Where the symbols take the objects:
* | j v
Z973 | Z674 Z550
Z455 | Z397 Z998
Z516 | Z62 Z645
Z225 | Z938 Z494
Z415 | Z521 Z758
Z758 | Z844 Z415
Z64 | Z237 Z749
Z825 | Z550 Z674
Z645 | Z970 Z516
Z521 | Z128 Z257
Z300 | Z446 Z69
Z793 | Z809 Z620
Z938 | Z455 Z708
Z998 | Z708 Z455
Z785 | Z776 Z520
Z566 | Z633 Z230
Z128 | Z520 Z776
Z970 | Z47 Z67
Z809 | Z496 Z813
Z918 | Z300 Z797
Z62 | Z918 Z295
Z674 | Z298 Z825
Z397 | Z54 Z51
Z474 | Z825 Z298
Z633 | Z474 Z220
Z295 | Z645 Z62
Z550 | Z759 Z973
Z47 | Z749 Z237
Z237 | Z67 Z47
Z776 | Z257 Z128
Z708 | Z494 Z938
Z759 | Z51 Z54
Z813 | Z620 Z809
Z844 | Z69 Z446
Z914 | Z813 Z496
Z67 | Z516 Z970
Z749 | Z793 Z64
Z520 | Z566 Z785
Z446 | Z415 Z844
Z298 | Z220 Z474
Z69 | Z797 Z300
Z230 | Z785 Z566
Z496 | Z225 Z914
Z620 | Z64 Z793
Z54 | Z973 Z759
Z257 | Z758 Z521
Z797 | Z295 Z918
Z494 | Z914 Z225
Z51 | Z998 Z397
Z220 | Z230 Z633

The rows follow the links: the fewer symbols apart two objects are, the more alike their rows tend to be.

Each row is also shifted at random along 4 hidden directions that mean nothing.

Some objects, each with a row of numbers:
Z809: -17,-24,42,15,-13,-14,19,-39,-17,-11,-22,-15,59,-7,-23,-41,-23,28,-37,-4,12,-25,21,-14,-11,8,-1,2,13,44,30,-3,-8,21,-30,-27,49,60,-25,35,-24,-47,14,6,-1,26,9,-20,2,-25,29,33,-22,32,-34,-3,19,-22,36,-42,28,16,23,5
Z230: 4,10,-16,-44,-10,-15,-17,5,-2,11,21,8,-28,2,-19,4,-14,4,6,23,31,-28,-9,-16,-2,-22,-8,1,7,-5,-13,-8,-11,-7,15,17,14,8,17,-14,5,12,5,-20,-15,2,-4,0,0,9,4,16,-19,-9,-7,16,14,-17,6,33,-9,44,-21,24
Z496: -28,-28,4,13,-17,-4,21,-77,5,10,31,-26,23,5,17,-65,-14,1,13,-17,-43,-14,-16,48,43,-9,-21,-15,-40,-48,21,-1,1,10,-12,2,-10,28,-15,7,-6,-15,14,-23,40,24,-6,43,51,15,49,35,-8,-11,-49,1,16,36,15,-17,-13,0,31,21
Z813: 29,12,24,4,-2,-14,28,12,-8,-2,-68,-20,15,-58,-1,-4,26,48,-56,-12,-4,-12,34,-46,-17,11,38,-5,10,88,37,18,-11,-31,-34,-51,26,41,-1,26,-5,-38,15,19,-42,4,21,-16,18,-56,13,27,27,42,34,5,0,-27,21,23,17,-24,-13,24
Z257: 4,4,-9,-28,1,-13,-29,47,9,-14,31,18,-47,40,-2,73,-24,-19,15,22,28,11,-8,9,-31,4,-16,-3,26,-16,-59,-47,2,2,41,36,3,-32,5,-7,-15,56,-3,-1,3,-10,-17,-30,-38,42,-11,-38,-41,-21,-20,25,-15,-21,-21,6,-19,62,-14,-33
Z67: 17,6,16,-36,-13,-15,8,-21,-1,7,-25,-10,-7,-7,-5,3,16,36,-23,19,18,-38,13,-9,-4,-32,-1,-19,0,49,31,-7,-17,-17,4,-13,29,30,18,11,2,-33,27,-14,-34,8,-22,-10,42,-37,37,54,-28,12,-17,31,21,-25,38,43,14,34,-31,42
Z776: 0,0,-7,-44,-2,22,1,15,35,4,-2,7,-53,28,4,64,44,-5,11,20,30,-17,8,15,13,-48,-18,-35,-7,17,26,-26,17,-26,42,23,-37,-32,27,-3,16,-7,0,8,-32,-26,-42,-12,34,-20,19,15,-38,-15,-12,29,31,-3,-4,34,8,39,-24,9
Z620: 12,10,-3,-17,-14,-31,13,-41,-9,19,-12,-22,-8,-28,0,-44,-1,28,0,-7,-20,-20,-16,-10,20,-19,-6,-2,-31,-2,19,35,-13,-7,-22,-12,14,21,-3,-1,-2,-10,11,-25,6,12,-4,38,46,6,20,50,27,12,7,9,10,0,27,39,-17,17,-17,50
Z844: 3,2,-13,0,5,-11,-5,-7,6,-11,23,9,-52,45,10,35,29,-40,38,14,10,4,-11,31,-11,-34,-70,-26,-28,0,7,-25,29,21,23,25,-18,-48,19,18,-15,11,-7,-1,5,-25,-55,-11,29,34,4,-2,-13,-17,-5,22,23,14,8,14,1,63,-9,-20
Z446: 23,12,-11,-5,12,-34,-12,32,2,-14,8,6,-44,31,4,58,11,-26,22,28,15,9,6,13,-38,-1,-44,-19,6,6,-25,-25,4,16,33,21,2,-35,3,4,-17,31,-6,-5,-2,-24,-28,-29,-25,34,-18,-29,-13,-13,10,23,-4,-8,4,20,-7,65,-14,-30
Z415: 30,-4,-1,17,19,15,3,-76,-51,51,-24,27,75,-20,1,-98,58,-35,16,2,-1,-14,26,15,-2,-20,5,27,-23,26,113,20,16,0,-36,-15,37,6,60,22,37,-84,13,-35,-45,-34,-2,-5,58,-100,-8,76,34,29,33,-3,5,65,51,18,57,-56,5,8
Z938: 10,-5,0,20,-10,-20,21,30,25,-23,10,-28,-24,10,32,44,-18,13,-15,-11,-31,9,0,31,11,30,1,-19,-6,-18,-53,-29,-12,-16,17,2,-25,-19,-42,-11,-19,39,19,7,36,12,-3,3,-32,46,29,-41,-14,-4,-11,7,-25,-5,-20,-15,-33,14,17,-16
Z298: 20,19,11,-38,-14,-40,10,53,8,-35,-43,-23,-72,-14,-16,90,9,52,-30,25,34,-25,7,-51,-44,-19,-21,-28,10,86,-20,12,-13,-7,15,-9,16,16,-16,9,-35,17,3,21,-26,-2,-30,-24,1,12,-2,3,-19,9,22,36,20,-75,11,48,-17,90,-44,26
Z970: -42,5,-24,11,9,37,-22,28,20,3,44,10,-21,26,-2,15,-22,-33,50,-16,-25,32,-53,0,21,11,5,15,0,-83,-54,41,16,8,17,23,-65,-41,-15,-41,12,43,-34,23,41,-7,28,45,-21,59,-43,-65,21,-32,-6,-34,-7,19,-55,-34,-27,-48,17,-9
Z51: -17,-17,3,34,-7,12,11,1,15,-12,14,-3,18,0,17,-3,-20,-4,-4,-21,-31,16,-3,39,25,34,11,-8,-8,-39,-27,-20,-6,-3,-6,5,-20,-7,-28,-3,7,16,4,8,38,19,8,5,-15,22,16,-25,-3,-8,-18,-15,-16,18,-16,-34,-15,-36,40,-27
Z220: 4,16,-41,-45,3,10,-49,48,2,17,57,22,-18,-3,3,13,-62,-10,23,4,-10,13,-39,-9,25,9,40,26,22,-89,-82,0,-27,-32,27,28,-18,-26,-3,-62,33,90,-9,-26,24,0,22,37,-57,56,-35,-43,0,-28,10,-8,-37,5,-36,26,-56,-11,-14,6

From each start, follow one symbol. Which object do you reach?
Answers are names.
start 18,-8,7,5,13,38,-12,17,-16,7,-18,37,25,11,2,-2,28,-21,-10,13,30,3,41,13,-24,6,28,8,21,37,41,-40,9,-17,8,12,19,-14,42,10,30,-41,9,7,-46,-23,1,-45,-8,-71,-1,11,-19,0,19,-5,-18,15,15,2,49,-43,-10,-34
v
Z415
start 22,-4,18,31,-2,-5,30,9,-1,-7,-56,-20,24,-45,15,-5,35,43,-48,-23,-24,13,40,-21,-7,29,33,-10,-7,68,29,4,-6,-20,-31,-40,6,20,-14,24,-2,-31,7,23,-20,7,12,-18,8,-51,15,5,29,26,33,-3,-11,-2,6,0,19,-45,2,-4
j
Z914
start 24,-2,-3,23,12,-4,4,61,15,-21,-4,-12,1,-25,38,51,-21,13,-31,-14,-31,29,13,22,-4,64,60,4,24,-25,-77,-29,-29,-32,12,-2,-16,-24,-34,-26,0,53,9,11,34,12,21,-9,-81,29,2,-69,8,-8,17,-8,-58,-11,-46,-14,-37,-37,15,-37
v
Z998
start 6,-16,27,14,-15,-32,22,10,1,-30,-4,-23,7,-5,3,24,-31,19,-26,-4,-4,-1,13,12,-17,33,-7,-11,10,11,-45,-31,-32,14,0,-10,28,27,-47,5,-37,23,15,4,31,29,-3,-21,-35,33,25,-20,-33,6,-22,6,-12,-29,0,-21,-14,43,20,-15
v
Z494
start -27,-11,36,14,-10,8,11,-9,-7,-15,-14,-9,38,-8,-23,-24,-23,30,-27,-6,19,-10,10,-31,-6,11,21,7,27,30,2,10,-1,20,-25,-13,29,48,-19,22,-16,-34,1,22,-5,22,24,-15,-6,-13,12,11,-22,25,-32,-18,17,-33,7,-44,26,-16,17,-1
j
Z809
start 18,6,-3,17,0,-2,21,14,12,-5,-12,-19,-12,-33,28,12,14,23,-23,-20,-34,17,-4,2,18,24,27,-3,-17,3,-11,23,-15,-31,-3,-12,-25,-9,-20,-15,9,14,1,12,15,7,8,26,4,6,7,-17,40,-5,29,-7,-18,2,-15,9,-30,-44,1,12
j
Z813
start 23,-3,15,26,19,1,-9,5,-36,2,-33,25,37,5,-11,-29,28,-29,-6,10,21,10,35,-8,-47,13,10,19,14,50,43,-19,5,16,-14,-5,36,5,24,32,3,-47,-10,6,-40,-25,11,-45,-5,-58,-28,18,9,16,21,-7,-9,18,22,-15,59,-30,-2,-30
j
Z797
start 26,-7,-19,-11,11,-4,-15,-44,-19,31,21,20,17,28,9,-46,14,-36,28,19,-9,-7,-5,39,7,-25,-20,7,-18,-35,18,-21,-1,1,6,21,25,-15,33,0,17,-1,13,-42,6,-18,-15,10,10,-13,4,25,-3,2,0,5,-8,42,29,31,6,9,-2,-7
j
Z446
start -24,5,34,16,-16,-32,-2,53,-14,-46,-27,-18,-3,-1,-41,34,-44,26,-27,5,47,-5,4,-64,-66,31,-11,8,53,59,-38,19,-6,46,-12,-27,41,41,-37,18,-53,-7,-19,38,-8,15,20,-51,-53,31,-46,-38,-3,24,-17,-10,7,-77,-6,-55,16,45,4,-14
j
Z749
start -10,14,-2,25,12,-3,-7,37,7,-23,12,3,-30,23,-12,38,10,-27,19,1,13,32,-13,-15,-22,9,-24,2,5,4,-18,14,24,24,11,8,-26,-44,-6,4,-20,16,-29,29,7,-17,-5,-10,-7,31,-44,-41,21,-2,13,-13,-1,-6,-21,-17,9,5,0,-27
v
Z62
start 1,12,4,21,13,-23,-8,19,-20,-16,-14,17,-9,21,-17,1,6,-31,4,9,20,19,4,-16,-50,16,-31,13,11,28,-9,-5,12,41,-9,1,26,-8,4,22,-27,-1,-9,11,0,-21,-7,-35,-21,14,-48,-19,21,0,13,-2,-15,-12,-3,-24,20,21,4,-31
j
Z295
start 21,-14,4,42,6,-5,-7,34,-23,-14,-13,4,58,-45,12,-31,-46,7,-40,-26,-30,31,25,-4,-9,80,71,31,25,-7,-49,-17,-31,-12,-24,-21,26,13,-30,-10,14,22,13,3,18,21,57,-18,-82,5,-10,-45,28,17,25,-29,-57,10,-25,-29,-9,-72,34,-45
v
Z938
start 22,-8,-4,-24,-10,-13,-12,-2,-16,1,14,14,-2,11,1,7,-24,-3,2,20,22,-7,10,15,-6,-6,8,-2,14,-7,-9,-34,-22,-16,15,16,30,-4,8,-10,8,13,15,-30,-10,1,-8,-15,-24,1,18,3,-38,6,2,15,-17,-8,14,31,1,32,-10,-13
j
Z918
start 19,5,4,-42,-14,-23,-10,-28,-24,14,-3,-4,18,-22,-12,-43,-24,28,-16,12,13,-39,-3,-8,2,-16,17,7,7,17,10,7,-26,-8,-23,-9,41,43,5,-2,10,-14,16,-22,-10,13,0,14,13,-17,17,45,-11,18,-3,8,-5,-14,32,37,-3,24,-23,34
j
Z67
start 14,2,-17,-36,0,13,-26,10,-13,27,14,11,25,-32,2,-40,-46,24,-9,-8,-15,-3,-21,-10,23,11,60,32,15,-44,-36,15,-33,-36,-9,0,10,11,-1,-35,41,26,6,-20,7,13,34,36,-36,2,3,-1,11,2,10,-15,-28,5,-16,24,-32,-44,-7,25
v
Z749
start -16,2,-20,30,28,70,-27,28,6,22,7,30,7,16,1,-7,23,-30,19,-19,-22,29,-18,-6,34,16,52,13,8,-44,2,44,30,-19,-4,-2,-68,-46,19,-30,35,2,-27,34,-3,-24,43,29,-15,-24,-47,-47,30,-20,24,-39,-12,37,-47,-32,7,-108,8,-19
v
Z516
start 25,14,-26,-2,5,4,4,20,6,12,0,1,-9,-23,29,9,0,14,4,-7,-47,16,-7,3,27,8,29,11,-12,-38,-28,16,-17,-38,2,-6,-29,-29,-7,-33,26,43,4,-7,17,-4,12,36,-8,15,-1,-21,34,-12,42,-6,-26,18,-24,39,-39,-40,-7,16
j
Z674
start 16,1,5,-22,-6,-56,-5,-27,-21,-7,5,2,-25,24,-7,8,12,-17,7,34,32,-35,3,21,-36,-28,-66,-15,-4,22,11,-44,-11,19,15,12,58,3,8,27,-30,-8,16,-28,-11,-2,-47,-26,14,11,21,31,-37,12,-22,40,9,-14,40,42,2,104,-18,2
j
Z300
start 4,4,-16,-44,-12,-15,-8,-29,11,9,33,-5,-30,17,7,4,-10,3,19,16,10,-20,-18,28,19,-39,-36,-20,-16,-34,-1,-14,-10,-1,19,25,8,-7,8,-9,4,24,11,-36,9,8,-30,29,25,30,29,22,-38,-15,-22,34,9,-1,18,47,-20,67,-20,27
v
Z645
